Here is a tiny trained network, its code and every weight. The questions are about switching its units off for an input and a target symbol, where a switched-off unit gives its printed mean instead of its output.

import numpy as np


def w(rows, s, z=0):
    codes = np.array(rows[::2]) - 128.0
    scale = np.full(codes.shape[1], s)
    scale[-1] = z or s
    return codes * scale


def f(y):
    return np.maximum(y, 0)


def softmax(a):
    e = np.exp(a - a.max(-1, keepdims=True))
    return e / e.sum(-1, keepdims=True)


def log_softmax(a):
    a = a - a.max(-1, keepdims=True)
    return a - np.log(np.exp(a).sum(-1, keepdims=True))


def net(x, mask):
    ids = ['αγδεθλμξπστφψω'.index(c) for c in x.split()]
    T = len(ids)
    res = E[ids] + P[:T]
    r = res
    for j in range(2):
        rows = slice(3 * j, 3 * j + 3)
        q, k, v = (r @ M[0][rows].T for M in (Q, K, V))
        z = softmax(np.where(np.tri(T) > 0, q @ k.T / 3**0.5, -1e9)) @ v
        o = O[0][rows]
        res = res + np.where(mask[j], z, o[:, -1]) @ o[:, :-1]
    y = f(res @ A[0][:, :-1].T + A[0][:, -1])
    res = res + np.where(mask[2:10], y, B[0][:, -1]) @ B[0][:, :-1]
    return log_softmax(res[-1] @ U[:, :-1].T + U[:, -1])


Q, K, V, O, A, B = {}, {}, {}, {}, {}, {}
E = w([
[118,97,91,137],'α',
[108,147,125,94],'γ',
[112,210,118,95],'δ',
[150,163,132,51],'ε',
[183,106,105,88],'θ',
[184,161,95,114],'λ',
[120,185,110,98],'μ',
[50,175,92,138],'ξ',
[78,137,149,28],'π',
[74,222,63,166],'σ',
[9,114,123,84],'τ',
[126,181,118,76],'φ',
[177,89,163,33],'ψ',
[74,82,117,120],'ω',
],0.014)
P = w([
[137,17,93,255],'0',
[146,221,76,122],'1',
[163,179,91,74],'2',
[118,187,75,98],'3',
[117,177,75,90],'4',
[130,186,69,94],'5',
[136,155,71,78],'6',
[120,156,55,104],'7',
[147,116,83,57],'8',
[151,128,71,67],'9',
[141,113,72,80],'10',
[185,80,86,43],'11',
[181,66,82,46],'12',
],0.0094)
Q[0] = w([
[133,121,32,15],'h1',
[114,98,98,114],'h1',
[55,120,134,68],'h1',
[104,124,70,7],'h2',
[147,179,232,146],'h2',
[100,95,250,211],'h2',
],0.011)
K[0] = w([
[152,69,144,193],'h1',
[113,99,147,174],'h1',
[74,111,79,149],'h1',
[133,44,128,198],'h2',
[90,173,75,83],'h2',
[168,226,55,8],'h2',
],0.012)
V[0] = w([
[254,113,74,137],'h1',
[82,174,118,146],'h1',
[152,27,184,221],'h1',
[90,129,136,181],'h2',
[54,62,202,35],'h2',
[231,60,169,80],'h2',
],0.013)
O[0] = w([
[44,145,156,104,196],'h1',
[139,109,129,106,102],'h1',
[100,208,64,153,254],'h1',
[139,142,100,106,186],'h2',
[250,121,106,236,55],'h2',
[120,166,224,164,149],'h2',
],0.012,0.0076)
A[0] = w([
[49,53,135,228,206],'n1',
[82,150,149,65,191],'n2',
[182,127,37,128,107],'n3',
[110,128,191,167,91],'n4',
[165,145,143,106,254],'n5',
[254,128,112,164,77],'n6',
[134,121,65,64,99],'n7',
[186,201,101,94,254],'n8',
],0.0084,0.0058)
B[0] = w([
[73,162,145,148,145],'n1',
[163,70,91,202,249],'n2',
[96,254,161,43,176],'n3',
[143,130,34,141,145],'n4',
[88,95,117,177,164],'n5',
[101,78,111,174,142],'n6',
[135,144,125,179,214],'n7',
[52,65,148,197,220],'n8',
],0.0079,0.016)
U = w([
[56,84,103,191,177],'α',
[102,95,131,135,253],'γ',
[107,67,129,137,180],'δ',
[90,87,189,117,141],'ε',
[34,142,204,93,52],'θ',
[2,111,217,50,42],'λ',
[91,62,132,138,90],'μ',
[125,169,109,30,141],'ξ',
[159,50,111,205,96],'π',
[86,75,88,97,18],'σ',
[186,113,46,195,44],'τ',
[97,64,155,128,118],'φ',
[116,144,208,185,143],'ψ',
[131,239,146,66,150],'ω',
],0.0066,0.0072)

Each question gives the input, a string of symbols that net reads in full, and the target symbol t.
The units are the heads (3 rows each of Q, K, V and O) and the neurons (one row each of A and B). Each row of codes is followed by its name. A weight is (code - 128) times the scale printed after its matrix; where a second scale follows, it is the last column's (O, A, B and U).
mask holds one flag per unit, heads first, then neurons. A switched-off unit (its flag False) gives its mean, the last column of its rows in O or B, instead of its output. The means were averaged over made-up inputs and are rounded, as every weight is.
A unit's drop is (log p(t) with every unit on - log p(t) with that unit switched off) / (log p(t) with every unit on - log p(t) with every unit switched off).
The circuit of an input: a set's keep is (log p(t) with only the set's units on - log p(t) with every unit switched off) / (log p(t) with every unit on - log p(t) with every unit switched off). Starting from all 10 units, units are removed one at a time, each time the one whose removal leaves the highest keep (on an exact tie, the one counted first), for as long as the keep stays at least 0.8.
units of the circuit, in order: the units of the circuit, biggest drop first
most important unit: the unit with the biggest drop
k most important neurons: the k neurons with the biggest drops, biggest first
which heads matter: for each layer, one digit per head in row order, 1 if its drop is at least 0.15 and else 0, layers parted by /
drop of u: that unit's drop, to one decimal
input ψ π ω, target ψ: which heads matter : 01
input α ψ ψ α ψ φ ω λ γ π, target α: 4 most important neurons : n2, n3, n8, n7
input ψ ω μ ω φ ε ε, target ψ: which heads matter : 01
input α ω ψ δ ε, target α: most important unit : h1
input ω σ ψ π ω μ, target ω: units of the circuit, in order : n3, h2, h1
input ψ ω ξ θ φ, target ψ: which heads matter : 01
input ω δ ξ σ, target ω: units of the circuit, in order : n3, h2, n2
input ω π ω, target ω: which heads matter : 11
input α ψ π, target α: 3 most important neurons : n2, n8, n3
input ξ φ α φ σ ω λ π θ, target ξ: units of the circuit, in order : n3, h2
input λ τ ω λ λ θ λ α τ, target λ: which heads matter : 11
input ψ ξ π ε θ φ λ φ φ ψ ψ θ δ, target ψ: which heads matter : 01
input ω ε γ, target ω: units of the circuit, in order : n3, h1, h2
input ω ξ ψ φ θ, target ω: which heads matter : 11
input ψ ψ φ π τ θ ψ γ, target ψ: units of the circuit, in order : h2
input ω γ ψ φ γ, target ω: 3 most important neurons : n3, n2, n6
input ψ α φ ψ, target ψ: drop of h2 : 1.1
input ψ λ π ω λ ψ ξ ψ α, target ψ: drop of h2 : 1.0
input ω τ π σ σ ξ γ ψ ε, target ω: drop of h1 : 1.1
input ψ π μ ω θ ψ μ, target ψ: most important neuron : n2
